Here is a tiny trained network, its code and every weight. The questions are about switching its units off for an input and a class, where a switched-off unit gives its printed mean instead of its output.

import numpy as np


def w(rows, s, z=0):
    codes = np.array(rows[::2]) - 128.0
    scale = np.full(codes.shape[1], s)
    scale[-1] = z or s
    return codes * scale


def norm(h):
    return h / np.sqrt((h * h).mean(-1, keepdims=True) + 1e-5)


def f(y):
    return y / 2 * (1 + np.tanh(0.7978845608 * (y + 0.044715 * y**3)))


def log_softmax(a):
    a = a - a.max(-1, keepdims=True)
    return a - np.log(np.exp(a).sum(-1, keepdims=True))


def net(x, mask):
    res = np.array(x, float).reshape(1, 2) / 4 @ E
    u = 0
    for l in range(4):
        y = f(norm(res) @ A[l][:, :-1].T + A[l][:, -1])
        res = res + np.where(mask[u : u + 3], y, B[l][:, -1]) @ B[l][:, :-1]
        u += 3
    return log_softmax(norm(res)[-1] @ U[:, :-1].T + U[:, -1])


A, B = {}, {}
E = w([
[3,39,161],'x0',
[73,56,197],'x1',
],0.005)
A[0] = w([
[100,118,91,205],'L0N0',
[92,130,61,254],'L0N1',
[90,2,91,247],'L0N2',
],0.0053,0.0013)
B[0] = w([
[1,199,112,161],'L0N0',
[111,164,112,182],'L0N1',
[199,224,146,252],'L0N2',
],0.0055,0.0028)
A[1] = w([
[107,159,247,11],'L1N0',
[101,78,167,255],'L1N1',
[80,161,127,85],'L1N2',
],0.013,0.00053)
B[1] = w([
[56,140,12,255],'L1N0',
[154,70,81,200],'L1N1',
[126,186,254,185],'L1N2',
],0.0068,0.005)
A[2] = w([
[96,82,56,4],'L2N0',
[38,11,159,239],'L2N1',
[154,2,52,68],'L2N2',
],0.0071,0.0036)
B[2] = w([
[61,255,105,134],'L2N0',
[238,53,26,255],'L2N1',
[155,220,141,154],'L2N2',
],0.0049,0.0039)
A[3] = w([
[60,176,2,148],'L3N0',
[109,102,96,21],'L3N1',
[98,134,131,1],'L3N2',
],0.0056,0.0031)
B[3] = w([
[28,158,253,252],'L3N0',
[55,118,112,105],'L3N1',
[101,98,209,91],'L3N2',
],0.0059,0.0035)
U = w([
[108,184,158,254],'0',
[154,77,227,2],'1',
[74,68,63,219],'2',
[254,181,58,254],'3',
[144,59,144,2],'4',
[132,80,206,2],'5',
[23,160,45,98],'6',
[40,73,98,99],'7',
],0.0091,0.0038)

Each question gives the input, the list of numbers given to net, and the class t.
The units are the neurons (one row each of A and B). Each row of codes is followed by its name. A weight is (code - 128) times the scale printed after its matrix; where a second scale follows, it is the last column's (A, B and U).
mask holds one flag per neuron, layer by layer. A switched-off neuron (its flag False) gives its mean, the last column of its row in B, instead of its output. The means were averaged over made-up inputs and are rounded, as every weight is.
A unit's drop is (log p(t) with every unit on - log p(t) with that unit switched off) / (log p(t) with every unit on - log p(t) with every unit switched off).
The circuit of an input: a set's keep is (log p(t) with only the set's units on - log p(t) with every unit switched off) / (log p(t) with every unit on - log p(t) with every unit switched off). Starting from all 12 units, units are removed one at a time, each time the one whose removal leaves the highest keep (on an exact tie, the one counted first), for as long as the keep stays at least 0.8.
units of the circuit, in order: the units of the circuit, biggest drop first
most important unit: the unit with the biggest drop
k most important neurons: the k neurons with the biggest drops, biggest first
drop when u is switched off: that unit's drop, to one decimal
input [3,-8], class 0: most important unit : L1N0
input [0,-7], class 0: units of the circuit, in order : L2N1, L3N0
input [0,-5], class 0: units of the circuit, in order : L2N1, L0N2, L1N0
input [5,-6], class 0: 2 most important neurons : L1N0, L1N2
input [6,-4], class 0: units of the circuit, in order : L0N2, L1N2
input [0,8], class 6: 3 most important neurons : L1N0, L0N2, L2N0
input [5,-8], class 0: 2 most important neurons : L1N0, L1N2
input [-6,7], class 6: 2 most important neurons : L1N2, L1N0
input [-3,5], class 6: 2 most important neurons : L1N0, L3N0
input [0,0], class 0: drop when L2N1 is switched off : 1.2
input [-5,6], class 6: drop when L3N0 is switched off : 0.2
input [-1,7], class 6: drop when L0N2 is switched off : 0.1
